Below are the code and all the weights of a small trained network. Each question names an input and a class and asks about switching units off, where a switched-off unit gives its printed mean instead of its output.

import numpy as np


def w(rows, s, z=0):
    codes = np.array(rows[::2]) - 128.0
    scale = np.full(codes.shape[1], s)
    scale[-1] = z or s
    return codes * scale


def f(y):
    return np.maximum(y, 0)


def log_softmax(a):
    a = a - a.max(-1, keepdims=True)
    return a - np.log(np.exp(a).sum(-1, keepdims=True))


def net(x, mask):
    res = np.array(x, float).reshape(1, 4) / 4 @ E
    y = f(res @ A[0][:, :-1].T + A[0][:, -1])
    res = res + np.where(mask, y, B[0][:, -1]) @ B[0][:, :-1]
    return log_softmax(res[-1] @ U[:, :-1].T + U[:, -1])


A, B = {}, {}
E = w([
[97,156,98,111,166,161,106],'x0',
[26,89,247,235,207,213,233],'x1',
[224,243,42,195,123,156,233],'x2',
[216,13,142,97,247,254,95],'x3',
],0.0085)
A[0] = w([
[64,55,143,128,158,100,161,20],'n0',
[214,130,72,60,140,73,86,176],'n1',
[222,57,136,60,169,232,120,171],'n2',
[63,107,160,235,183,189,220,137],'n3',
[73,96,159,73,130,93,41,58],'n4',
[202,185,70,209,129,162,155,90],'n5',
[106,102,195,43,105,106,40,119],'n6',
[108,135,209,164,131,164,171,4],'n7',
[2,230,127,129,44,64,129,66],'n8',
[238,232,79,166,143,170,188,67],'n9',
],0.0095,0.0023)
B[0] = w([
[104,40,130,42,110,110,141,173],'n0',
[109,207,71,85,152,28,65,223],'n1',
[195,192,227,215,216,109,113,244],'n2',
[167,182,14,78,139,100,97,253],'n3',
[139,80,169,83,57,196,165,203],'n4',
[65,132,145,88,170,244,185,211],'n5',
[96,38,145,95,47,170,220,212],'n6',
[158,191,39,51,112,92,125,185],'n7',
[200,127,211,254,227,110,94,250],'n8',
[37,85,227,54,71,215,136,237],'n9',
],0.0084,0.014)
U = w([
[197,110,214,210,207,140,142,84],'0',
[11,61,153,41,5,253,231,7],'1',
[132,198,30,7,43,64,83,254],'2',
],0.0068,0.0032)

Each question gives the input, the list of numbers given to net, and the class t.
The units are the neurons (one row each of A and B). Each row of codes is followed by its name. A weight is (code - 128) times the scale printed after its matrix; where a second scale follows, it is the last column's (A, B and U).
mask holds one flag per neuron, in row order. A switched-off neuron (its flag False) gives its mean, the last column of its row in B, instead of its output. The means were averaged over made-up inputs and are rounded, as every weight is.
A unit's drop is (log p(t) with every unit on - log p(t) with that unit switched off) / (log p(t) with every unit on - log p(t) with every unit switched off).
The circuit of an input: a set's keep is (log p(t) with only the set's units on - log p(t) with every unit switched off) / (log p(t) with every unit on - log p(t) with every unit switched off). Starting from all 10 units, units are removed one at a time, each time the one whose removal leaves the highest keep (on an exact tie, the one counted first), for as long as the keep stays at least 0.8.
units of the circuit, in order: the units of the circuit, biggest drop first
top k neurons: the k neurons with the biggest drops, biggest first
drop of u: that unit's drop, to one decimal
input [6,7,6,5], class 2: units of the circuit, in order	n3
input [6,0,4,3], class 1: top 3 neurons	n8, n9, n5
input [-1,4,5,-1], class 1: top 3 neurons	n9, n1, n5
input [-3,8,4,6], class 2: top 2 neurons	n3, n7
input [8,4,-3,2], class 2: units of the circuit, in order	n8, n9, n3
input [-5,5,8,6], class 1: top 2 neurons	n9, n8
input [-8,-5,-4,-5], class 0: top 4 neurons	n8, n3, n7, n9
input [2,-6,1,6], class 0: top 4 neurons	n2, n3, n7, n0
input [6,4,5,-2], class 1: top 4 neurons	n9, n1, n5, n2
input [1,1,-6,4], class 1: top 2 neurons	n8, n6
input [4,-4,-5,1], class 1: top 2 neurons	n6, n3
input [4,-3,-7,-7], class 0: top 3 neurons	n8, n9, n5
input [-4,5,3,-2], class 2: drop of n3	0.3
input [-3,8,-2,-4], class 2: drop of n3	0.1
input [-4,-3,3,0], class 1: drop of n5	0.3
input [5,-4,-8,5], class 1: units of the circuit, in order	n6
